Below is a small trained network, with its code and all its weights. Each question gives an input and a target symbol and asks what happens when units are switched off, that is, made to give their printed mean instead of their output.

import numpy as np


def w(rows, s, z=0):
    codes = np.array(rows[::2]) - 128.0
    scale = np.full(codes.shape[1], s)
    scale[-1] = z or s
    return codes * scale


def norm(h):
    return h / np.sqrt((h * h).mean(-1, keepdims=True) + 1e-5)


def softmax(a):
    e = np.exp(a - a.max(-1, keepdims=True))
    return e / e.sum(-1, keepdims=True)


def log_softmax(a):
    a = a - a.max(-1, keepdims=True)
    return a - np.log(np.exp(a).sum(-1, keepdims=True))


def net(x, mask):
    ids = ['ζλμξφω'.index(c) for c in x.split()]
    T = len(ids)
    res = E[ids] + P[:T]
    u = 0
    for l in range(3):
        r = norm(res)
        for j in range(2):
            rows = slice(4 * j, 4 * j + 4)
            q, k, v = (r @ M[l][rows].T for M in (Q, K, V))
            z = softmax(np.where(np.tri(T) > 0, q @ k.T / 4**0.5, -1e9)) @ v
            o = O[l][rows]
            res = res + np.where(mask[u + j], z, o[:, -1]) @ o[:, :-1]
        u += 2
    return log_softmax(norm(res)[-1] @ U[:, :-1].T + U[:, -1])


Q, K, V, O = {}, {}, {}, {}
E = w([
[170,173,114],'ζ',
[60,119,148],'λ',
[135,2,132],'μ',
[169,213,147],'ξ',
[135,171,161],'φ',
[108,141,71],'ω',
],0.0058)
P = w([
[223,219,24],'0',
[184,254,109],'1',
[132,211,105],'2',
[106,166,186],'3',
[88,138,217],'4',
[69,132,225],'5',
[53,124,225],'6',
],0.00093)
Q[0] = w([
[157,97,39],'0.h1',
[63,127,142],'0.h1',
[110,110,2],'0.h1',
[33,159,139],'0.h1',
[107,135,136],'0.h2',
[200,143,81],'0.h2',
[192,104,107],'0.h2',
[27,134,172],'0.h2',
],0.0087)
K[0] = w([
[110,135,1],'0.h1',
[59,108,189],'0.h1',
[89,94,7],'0.h1',
[62,41,212],'0.h1',
[108,119,136],'0.h2',
[239,126,117],'0.h2',
[186,168,101],'0.h2',
[23,89,138],'0.h2',
],0.0073)
V[0] = w([
[17,127,156],'0.h1',
[8,142,161],'0.h1',
[202,152,87],'0.h1',
[4,114,141],'0.h1',
[28,141,90],'0.h2',
[193,125,67],'0.h2',
[212,116,50],'0.h2',
[146,125,37],'0.h2',
],0.0041)
O[0] = w([
[234,124,61,149],'0.h1',
[238,151,58,190],'0.h1',
[83,164,178,211],'0.h1',
[220,111,79,140],'0.h1',
[254,180,151,254],'0.h2',
[48,147,164,170],'0.h2',
[23,136,176,159],'0.h2',
[88,167,186,228],'0.h2',
],0.0031,0.0009)
Q[1] = w([
[131,172,126],'1.h1',
[113,217,97],'1.h1',
[132,16,159],'1.h1',
[105,247,102],'1.h1',
[149,107,61],'1.h2',
[169,97,254],'1.h2',
[48,140,115],'1.h2',
[144,148,54],'1.h2',
],0.009)
K[1] = w([
[209,116,131],'1.h1',
[238,121,96],'1.h1',
[19,129,142],'1.h1',
[254,108,105],'1.h1',
[147,147,183],'1.h2',
[222,145,6],'1.h2',
[32,132,129],'1.h2',
[124,107,205],'1.h2',
],0.0091)
V[1] = w([
[157,106,122],'1.h1',
[252,181,105],'1.h1',
[55,144,220],'1.h1',
[188,179,90],'1.h1',
[92,102,107],'1.h2',
[41,164,19],'1.h2',
[35,118,43],'1.h2',
[219,126,234],'1.h2',
],0.003)
O[1] = w([
[111,155,143,76],'1.h1',
[3,117,164,138],'1.h1',
[211,67,95,194],'1.h1',
[51,115,139,174],'1.h1',
[139,163,119,116],'1.h2',
[148,146,3,253],'1.h2',
[181,194,25,187],'1.h2',
[82,84,239,57],'1.h2',
],0.0029,0.0011)
Q[2] = w([
[129,81,71],'2.h1',
[134,70,60],'2.h1',
[108,27,149],'2.h1',
[144,70,107],'2.h1',
[52,151,44],'2.h2',
[167,123,242],'2.h2',
[159,126,254],'2.h2',
[221,110,130],'2.h2',
],0.0098)
K[2] = w([
[60,72,103],'2.h1',
[46,69,102],'2.h1',
[47,89,172],'2.h1',
[53,102,126],'2.h1',
[199,114,60],'2.h2',
[69,124,250],'2.h2',
[81,119,247],'2.h2',
[46,182,141],'2.h2',
],0.011)
V[2] = w([
[241,196,161],'2.h1',
[96,68,80],'2.h1',
[94,152,173],'2.h1',
[176,218,211],'2.h1',
[209,127,143],'2.h2',
[173,46,171],'2.h2',
[219,139,148],'2.h2',
[102,253,31],'2.h2',
],0.0037)
O[2] = w([
[178,28,109,169],'2.h1',
[138,210,132,106],'2.h1',
[73,95,140,122],'2.h1',
[113,4,136,157],'2.h1',
[72,70,83,122],'2.h2',
[32,135,138,53],'2.h2',
[88,66,91,129],'2.h2',
[228,124,87,255],'2.h2',
],0.0037,0.0038)
U = w([
[112,244,195,25],'ζ',
[46,112,2,62],'λ',
[36,123,136,253],'μ',
[157,115,241,56],'ξ',
[141,10,160,57],'φ',
[206,178,48,217],'ω',
],0.0093,0.0026)

Each question gives the input, a string of symbols that net reads in full, and the target symbol t.
The units are the heads (4 rows each of Q, K, V and O). Each row of codes is followed by its name. A weight is (code - 128) times the scale printed after its matrix; where a second scale follows, it is the last column's (O and U).
mask holds one flag per head, layer by layer. A switched-off head (its flag False) gives its mean, the last column of its rows in O, instead of its output. The means were averaged over made-up inputs and are rounded, as every weight is.
A unit's drop is (log p(t) with every unit on - log p(t) with that unit switched off) / (log p(t) with every unit on - log p(t) with every unit switched off).
The circuit of an input: a set's keep is (log p(t) with only the set's units on - log p(t) with every unit switched off) / (log p(t) with every unit on - log p(t) with every unit switched off). Starting from all 6 units, units are removed one at a time, each time the one whose removal leaves the highest keep (on an exact tie, the one counted first), for as long as the keep stays at least 0.8.
units of the circuit, in order: the units of the circuit, biggest drop first
unit that matters most: the unit with the biggest drop
heads that matter: for each layer, one digit per head in row order, 1 if its drop is at least 0.15 and else 0, layers parted by /
drop of u: that unit's drop, to one decimal
input μ φ ω μ, target ω: heads that matter : 01 / 01 / 10
input μ ζ μ, target μ: heads that matter : 01 / 00 / 11
input φ φ φ ξ ξ, target φ: units of the circuit, in order : [2.h1, 1.h1]
input μ μ ζ μ, target μ: units of the circuit, in order : [2.h2, 2.h1]
input φ λ ω, target λ: heads that matter : 11 / 10 / 01
input ω ξ ξ ζ μ φ, target φ: heads that matter : 01 / 00 / 10
input ω μ ω λ ξ, target ζ: units of the circuit, in order : [1.h1, 0.h1, 2.h2]
input ξ ω ζ ω μ, target ω: units of the circuit, in order : [1.h2, 2.h1, 0.h1]
input ζ ξ λ ω ζ, target μ: units of the circuit, in order : [0.h1, 1.h1, 0.h2]
input ω λ ζ φ, target ξ: unit that matters most : 1.h2
input φ ζ λ ω, target λ: heads that matter : 10 / 10 / 01
input ζ λ ξ, target ζ: heads that matter : 00 / 10 / 00
input ζ ζ ζ, target ζ: heads that matter : 11 / 00 / 01
input μ φ ζ, target φ: unit that matters most : 2.h1
input ξ μ ζ φ, target φ: heads that matter : 10 / 10 / 10
input ξ ζ ξ ξ, target ξ: heads that matter : 00 / 10 / 10
input ζ φ μ μ φ ξ ξ, target φ: drop of 1.h1 : 0.2
input ζ ξ ζ ξ μ ξ, target ξ: drop of 2.h1 : 0.6
input ω ω λ φ, target ξ: drop of 2.h2 : 0.3
input φ ζ μ λ ζ, target μ: unit that matters most : 1.h1
input ζ ξ λ, target ω: drop of 2.h2 : 0.0
